Here is a tiny trained network, its code and every weight. The questions are about switching its units off for an input and a class, where a switched-off unit gives its printed mean instead of its output.

import numpy as np


def w(rows, s, z=0):
    codes = np.array(rows[::2]) - 128.0
    scale = np.full(codes.shape[1], s)
    scale[-1] = z or s
    return codes * scale


def f(y):
    return y / 2 * (1 + np.tanh(0.7978845608 * (y + 0.044715 * y**3)))


def log_softmax(a):
    a = a - a.max(-1, keepdims=True)
    return a - np.log(np.exp(a).sum(-1, keepdims=True))


def net(x, mask):
    res = np.array(x, float).reshape(1, 3) / 4 @ E
    y = f(res @ A[0][:, :-1].T + A[0][:, -1])
    res = res + np.where(mask, y, B[0][:, -1]) @ B[0][:, :-1]
    return log_softmax(res[-1] @ U[:, :-1].T + U[:, -1])


A, B = {}, {}
E = w([
[211,2,87,162],'x0',
[229,181,96,165],'x1',
[74,136,38,227],'x2',
],0.0081)
A[0] = w([
[133,122,77,185,160],'n0',
[208,186,129,107,246],'n1',
[134,64,60,176,210],'n2',
[169,227,123,56,248],'n3',
[145,55,186,101,226],'n4',
[10,135,183,120,181],'n5',
[171,72,183,117,223],'n6',
[59,128,169,63,213],'n7',
[90,65,74,156,226],'n8',
[44,165,210,139,134],'n9',
[118,160,109,195,179],'n10',
[86,127,27,157,187],'n11',
[50,86,49,132,199],'n12',
[196,44,101,132,238],'n13',
[90,98,66,186,163],'n14',
[39,148,196,124,179],'n15',
[113,254,139,108,253],'n16',
],0.0092,0.0037)
B[0] = w([
[189,151,109,95,180],'n0',
[222,131,169,200,210],'n1',
[218,127,84,102,216],'n2',
[151,144,177,187,231],'n3',
[72,36,142,79,199],'n4',
[33,154,74,139,234],'n5',
[111,38,121,135,193],'n6',
[2,106,125,135,226],'n7',
[156,156,12,58,199],'n8',
[31,134,88,168,213],'n9',
[156,205,136,114,174],'n10',
[185,210,83,95,200],'n11',
[121,154,29,103,196],'n12',
[242,59,69,145,233],'n13',
[156,184,74,66,191],'n14',
[24,140,90,159,221],'n15',
[108,191,209,229,254],'n16',
],0.0068,0.0074)
U = w([
[158,195,86,74,145],'0',
[66,169,146,207,116],'1',
[159,212,240,204,166],'2',
[134,152,182,78,2],'3',
[95,132,133,94,76],'4',
[83,76,173,82,150],'5',
[175,2,130,154,157],'6',
],0.0095,0.0058)

Each question gives the input, the list of numbers given to net, and the class t.
The units are the neurons (one row each of A and B). Each row of codes is followed by its name. A weight is (code - 128) times the scale printed after its matrix; where a second scale follows, it is the last column's (A, B and U).
mask holds one flag per neuron, in row order. A switched-off neuron (its flag False) gives its mean, the last column of its row in B, instead of its output. The means were averaged over made-up inputs and are rounded, as every weight is.
A unit's drop is (log p(t) with every unit on - log p(t) with that unit switched off) / (log p(t) with every unit on - log p(t) with every unit switched off).
The circuit of an input: a set's keep is (log p(t) with only the set's units on - log p(t) with every unit switched off) / (log p(t) with every unit on - log p(t) with every unit switched off). Starting from the 12 units with the biggest drops (on a tie, the unit counted first), units are removed one at a time, each time the one whose removal leaves the highest keep (on an exact tie, the one counted first), for as long as the keep stays at least 0.8.
circuit, biggest first: the units of the circuit, biggest drop first
k most important neurons: the k neurons with the biggest drops, biggest first
drop of u: that unit's drop, to one decimal
input [1,8,3], class 2: circuit, biggest first	[n1; n12]
input [-8,4,-2], class 2: circuit, biggest first	[n16]
input [-1,2,-7], class 2: circuit, biggest first	[n3; n1]
input [7,-1,4], class 0: circuit, biggest first	[n8; n14]
input [5,-3,3], class 0: circuit, biggest first	[n8; n14; n12]
input [1,3,-5], class 6: 2 most important neurons	[n16; n6]
input [-1,-6,5], class 0: drop of n14	0.1
input [-4,6,-5], class 2: drop of n7	0.0
input [2,5,5], class 0: drop of n2	0.0
input [2,0,2], class 0: drop of n8	0.1
